Q: [-28, -50, 13, 27]
A: -28
Q: [9823, 5395, 1651, 4245, 3680, 6193]
A: 9823
Q: [206, 177, 167, 49]
A: 206
Q: [772, 989, 106, 491, 802]
A: 772
Q: [28, -19, -1, 46, -48]
A: 28
Q: [13, 41, 43, 90]
A: 13
---
[ 8.06 -0.49 -5.59  0.05 -7.40] yields 8.06
[-0.85  0.61 -0.52  6.91 -5.58  1.05  0.07] yields -0.85
[2.02 2.38 1.51 1.19 7.25] yields 2.02
[-4.01  7.11  0.35 -2.80] yields -4.01
[-3.49  3.54  3.01  7.49  5.59 -5.40 -4.32] yields -3.49
[-0.80 -1.48 -5.16  1.38 -6.78  0.84  1.69] yields -0.80
[ 6.27 -2.65  1.31 -1.16  3.60] yields 6.27
[ 0.19  6.67 -1.23 -7.09  7.67] yields 0.19
---
[ 3.34 -0.87 -5.48  1.15  1.44  4.23 -6.07] value 3.34, -6.07

[-7.07 -2.69 -3.41  5.96  0.92  4.36 -3.63] value -7.07, -3.63

[-5.23  6.05 -6.37  0.05 -2.18] value -5.23, -2.18

[-0.34 -7.27 -2.87 -6.70 -1.73  4.92  2.87] value -0.34, 2.87

[[ 3.02  5.43  0.45 -0.45  1.84]
 [ 6.53  4.02  3.56 -0.63  4.25]
 [ 3.90  0.81  2.66 -0.31  2.59]] value 3.02, 2.59

[ 7.10  1.31 -2.13 -2.29  3.06] value 7.10, 3.06
---
831	930	61	719 -> 831
21	169	178	182	215	16	193 -> 21
98	24	9	18 -> 98
13	67	48	12	29	93 -> 13
54	19	68	72	92	63	55 -> 54
31	21	80	8	22	89	41 -> 31
---
array([[ 2.96,  7.97,  3.98, -3.94, -2.26, -3.48],
       [ 7.04,  3.59,  7.27, -1.72, -4.06, -1.64],
       [ 7.54, -0.60,  8.00, -0.10, -1.84,  1.46]]) → 8.00, 7.97

array([[-3.86,  3.55,  0.22, -2.79],
       [-0.69,  2.54, -0.52, -2.93],
       [-4.20,  6.71, -1.27, -3.78]]) → 6.71, 3.55

array([[ 7.54,  0.79,  0.47, -0.29, -5.58],
       [ 0.50,  0.93,  4.48,  4.28, -2.91],
       [-3.54,  1.24, -6.07,  7.75, -7.24]]) → 7.75, 7.54

array([-6.21, -8.22, -1.31, -4.14, -3.91]) → -1.31, -3.91

array([[ 4.71,  0.23, -2.02, -6.84,  0.72, -0.83],
       [ 2.03,  0.07,  3.66, -5.26, -4.16, -0.23]]) → 4.71, 3.66

array([-0.12,  6.65,  0.10, -0.07,  0.51, -0.38]) → 6.65, 0.51
---
[[84, 10, 11, 13, 4], [22, 8, 16, 30, 85]] 85, 84
[[17, -21, 15, 10, 21], [-11, -1, 29, -15, -25]] 29, 21
[[-13, -39, -12, -2, -36, -14], [48, -30, 45, -40, -40, -36]] 48, 45
[-207, 44, 506, -305, -652, 291, 116] 506, 291
[5707, 4219, 6796, 8422, 5835, 3166, 1379] 8422, 6796
[901, 853, 256, 133] 901, 853
[195, 23, 452, 858] 858, 452
[110, 207, 199, 35] 207, 199
---
[-4.19 -3.33  7.25 -2.90 -1.18 -2.54  2.36] Answer: -4.19
[-5.12 -2.65 -3.63 -0.35 -7.40 -1.69 -5.27] Answer: -5.12
[-7.86 -3.46  1.30  0.66 -0.10 -0.69  2.73] Answer: -7.86
[-1.26  4.52 -0.07 -8.55  4.34  0.56 -2.86] Answer: -1.26
[ 4.19 -4.54 -5.11 -7.44 -1.10] Answer: 4.19
[ 2.82 -1.45  4.12  4.38 -7.33 -1.13  0.41] Answer: 2.82
---
[[6927 6900 6559 8106 8324 4639 5372]
 [5240 5871 6940 2938 3829 3547 4756]
 [4338 5362 2524 5998 6133 3233 5626]] -> 4639

[[4 3 3 3 7 4]
 [4 5 2 4 6 2]
 [4 4 2 4 4 1]] -> 7

[[48 51 84 28 40 31 37]
 [57 39 58 71 58 60 59]
 [30 27 58 35 29 23 36]] -> 31

[[619 782 700 708]
 [ 99 239 715 705]
 [691 722 703 708]] -> 700

[[69 20 21 20]
 [54 20 21 21]
 [77 19 22 22]] -> 21

[[0 0 0 5]
 [8 3 8 2]
 [2 5 0 1]] -> 0

[[202 932 412 163 437 539 812]
 [593  94 601 865 281 367 620]
 [380 580 384 637 571 441 143]] -> 539

[[6 6 4 2 0 5 7]
 [2 4 5 3 6 4 3]
 [4 4 3 5 7 4 3]] -> 5
---
[[ 4.13 -1.33 -2.76  5.82]
 [ 4.88 -8.13 -7.29  6.03]] Answer: 6.03

[[-0.10  3.85 -4.98 -2.04 -6.66]
 [-5.28 -0.58  4.98  0.55 -2.85]
 [ 0.20  6.63  4.19 -4.36  4.96]] Answer: -2.85

[[3.06 3.85 3.68 4.68 6.91]
 [3.19 3.53 4.18 4.69 5.55]] Answer: 5.55

[[-3.21  2.10  6.55 -0.12 -1.66]
 [ 2.21  6.82 -3.02  3.75 -1.50]
 [ 5.14  6.00  4.25  1.38 -1.83]] Answer: -1.50

[[ 0.16 -1.59  6.65 -6.01 -7.40  5.95 -0.97]
 [ 3.38 -2.08  7.96  4.58  8.30 -3.10 -4.81]] Answer: -4.81

[[-2.28 -3.17 -4.30 -1.44 -0.89 -5.96  4.96]
 [-2.20 -3.16 -4.31 -1.57 -1.02 -6.14  2.17]] Answer: 2.17

[[ 2.24  2.66  7.00 -1.87  2.13  2.00]
 [ 4.95  2.57  0.89 -1.65  3.52 -5.08]] Answer: -5.08

[[ 1.84 -3.93  2.20 -4.54  2.07  4.29 -7.42]
 [-7.10  8.20 -2.17  2.99  5.23  7.84 -5.53]
 [-0.99 -0.19 -0.55 -6.37  6.76 -2.02  1.51]] Answer: -5.53
---
[[ 0.20  0.09  1.22  0.68  0.93]
 [ 0.76  0.26  1.34  0.67  0.99]
 [ 0.02 -2.02 -0.85 -0.58  0.03]] >> 0.93, 0.02

[ 16.987 -16.481   6.568  -8.592  -4.435] >> -4.435, 16.987

[-157.1  -58.5    7.4  -98.3  -73.5  125.9   39.8] >> 39.8, -157.1

[ 155.49  -61.12   80.01   73.42   56.20 -150.70] >> -150.70, 155.49

[[  66.866  162.058   69.322  -96.741   29.654  180.986]
 [ 223.165 -105.627  -44.712   -5.720  161.995  -69.089]
 [ 188.016 -216.050   11.616  -44.967  147.866 -169.118]] >> 180.986, 188.016

[[-0.046  0.055  0.077 -0.073]
 [ 0.136 -0.119 -0.048  0.016]
 [ 0.063 -0.117 -0.007  0.007]] >> -0.073, 0.063

[  83.05   12.54  119.07 -150.90   54.45] >> 54.45, 83.05
